Here is a tiny trained network, its code and every weight. The questions are about switching its units off for an input and a class, where a switched-off unit gives its printed mean instead of its output.

import numpy as np


def w(rows, s, z=0):
    codes = np.array(rows[::2]) - 128.0
    scale = np.full(codes.shape[1], s)
    scale[-1] = z or s
    return codes * scale


def norm(h):
    return h / np.sqrt((h * h).mean(-1, keepdims=True) + 1e-5)


def f(y):
    return y / 2 * (1 + np.tanh(0.7978845608 * (y + 0.044715 * y**3)))


def log_softmax(a):
    a = a - a.max(-1, keepdims=True)
    return a - np.log(np.exp(a).sum(-1, keepdims=True))


def net(x, mask):
    res = np.array(x, float).reshape(1, 5) / 4 @ E
    u = 0
    for l in range(2):
        y = f(norm(res) @ A[l][:, :-1].T + A[l][:, -1])
        res = res + np.where(mask[u : u + 10], y, B[l][:, -1]) @ B[l][:, :-1]
        u += 10
    return log_softmax(norm(res)[-1] @ U[:, :-1].T + U[:, -1])


A, B = {}, {}
E = w([
[26,119,153,173,86,68],'x0',
[20,250,170,69,201,155],'x1',
[91,204,116,29,60,61],'x2',
[175,207,111,102,102,182],'x3',
[2,117,56,19,117,166],'x4',
],0.0037)
A[0] = w([
[103,156,23,1,40,191,67],'L0N0',
[98,93,44,94,132,198,60],'L0N1',
[129,59,94,53,197,217,162],'L0N2',
[91,68,141,204,111,133,101],'L0N3',
[175,39,105,120,69,45,4],'L0N4',
[190,189,120,158,157,125,63],'L0N5',
[157,83,127,131,33,134,143],'L0N6',
[154,190,127,78,197,111,129],'L0N7',
[112,125,208,177,150,141,136],'L0N8',
[146,88,186,197,181,221,27],'L0N9',
],0.0088,0.0031)
B[0] = w([
[178,97,83,226,193,255,255],'L0N0',
[219,142,130,155,156,146,171],'L0N1',
[116,201,57,129,113,93,204],'L0N2',
[181,86,167,131,157,167,179],'L0N3',
[114,191,54,94,114,86,191],'L0N4',
[195,133,75,81,160,108,148],'L0N5',
[69,148,99,97,110,185,179],'L0N6',
[133,175,177,138,121,102,170],'L0N7',
[151,95,112,184,89,131,168],'L0N8',
[96,41,142,154,67,93,181],'L0N9',
],0.0095,0.0065)
A[1] = w([
[145,174,131,129,115,202,124],'L1N0',
[44,122,149,99,144,140,191],'L1N1',
[142,114,158,168,98,102,150],'L1N2',
[118,184,159,146,86,116,29],'L1N3',
[146,110,4,168,167,158,176],'L1N4',
[114,127,93,113,69,179,72],'L1N5',
[119,183,145,118,112,162,3],'L1N6',
[148,159,92,100,162,137,154],'L1N7',
[148,87,119,191,91,85,114],'L1N8',
[94,131,122,147,131,152,143],'L1N9',
],0.014,0.0024)
B[1] = w([
[127,132,140,170,155,34,172],'L1N0',
[212,150,240,92,107,182,134],'L1N1',
[77,179,2,119,181,127,154],'L1N2',
[95,133,136,176,153,183,133],'L1N3',
[44,219,186,113,183,112,248],'L1N4',
[88,93,148,178,126,135,150],'L1N5',
[76,109,109,132,187,112,135],'L1N6',
[161,27,161,133,58,64,163],'L1N7',
[103,169,198,112,164,119,178],'L1N8',
[139,164,190,140,109,76,143],'L1N9',
],0.0072,0.016)
U = w([
[86,121,42,61,58,95,88],'0',
[144,87,102,97,105,177,3],'1',
[248,117,114,92,109,92,124],'2',
[104,188,165,172,207,101,204],'3',
[125,2,142,173,133,123,80],'4',
[176,98,224,96,98,171,46],'5',
[180,119,46,127,157,245,28],'6',
],0.018,0.0052)

Each question gives the input, the list of numbers given to net, and the class t.
The units are the neurons (one row each of A and B). Each row of codes is followed by its name. A weight is (code - 128) times the scale printed after its matrix; where a second scale follows, it is the last column's (A, B and U).
mask holds one flag per neuron, layer by layer. A switched-off neuron (its flag False) gives its mean, the last column of its row in B, instead of its output. The means were averaged over made-up inputs and are rounded, as every weight is.
A unit's drop is (log p(t) with every unit on - log p(t) with that unit switched off) / (log p(t) with every unit on - log p(t) with every unit switched off).
The circuit of an input: a set's keep is (log p(t) with only the set's units on - log p(t) with every unit switched off) / (log p(t) with every unit on - log p(t) with every unit switched off). Starting from the 12 units with the biggest drops (on a tie, the unit counted first), units are removed one at a time, each time the one whose removal leaves the highest keep (on an exact tie, the one counted first), for as long as the keep stays at least 0.8.
units of the circuit, in order: the units of the circuit, biggest drop first
most important unit: the unit with the biggest drop
top k neurons: the k neurons with the biggest drops, biggest first
k most important neurons of layer l: the k neurons of layer l with the biggest drops, biggest first
drop when u is switched off: that unit's drop, to one decimal
input [-7,1,0,2,-4], class 2: top neuron	(L0N5)
input [-3,2,8,8,-7], class 2: top 2 neurons	(L0N5, L1N4)
input [5,-2,-8,7,-6], class 4: units of the circuit, in order	(L0N9, L1N4, L0N0)
input [7,8,5,-3,3], class 5: units of the circuit, in order	(L1N1, L1N4, L0N2)
input [4,-8,7,-7,3], class 0: top 2 neurons	(L0N4, L0N0)
input [7,-2,4,-5,2], class 5: units of the circuit, in order	(L1N1, L0N0, L1N4, L0N2)
input [-2,2,7,-1,-7], class 2: units of the circuit, in order	(L1N4, L0N0)
input [5,-3,2,-4,-1], class 0: top 4 neurons	(L0N4, L0N0, L1N4, L1N8)
input [-7,-5,2,1,8], class 6: 2 most important neurons of layer 0	(L0N0, L0N1)
input [4,-3,3,-3,-3], class 0: top 2 neurons	(L0N0, L0N4)
input [3,7,-8,-8,-2], class 4: units of the circuit, in order	(L1N4, L0N9, L0N0)
input [2,-3,7,6,-5], class 0: 3 most important neurons of layer 1	(L1N4, L1N8, L1N7)
input [-2,1,1,5,-6], class 2: top 2 neurons	(L0N5, L0N0)
input [-2,-2,-8,-5,-3], class 4: units of the circuit, in order	(L0N9)
input [1,-7,5,-7,-5], class 0: top 2 neurons	(L0N0, L0N4)
input [-4,-6,0,2,0], class 0: top 2 neurons	(L0N0, L0N4)
input [0,4,-2,-8,-3], class 4: top 2 neurons	(L1N4, L0N2)
input [-3,-7,8,6,5], class 6: top 2 neurons	(L0N0, L1N8)
input [0,-7,6,3,-6], class 0: top 2 neurons	(L0N0, L0N6)
input [0,-8,5,0,-1], class 0: most important unit	L0N4
input [-1,3,-5,-7,-5], class 4: drop when L1N4 is switched off	0.4
input [3,-3,-8,-4,-6], class 4: drop when L1N4 is switched off	0.6
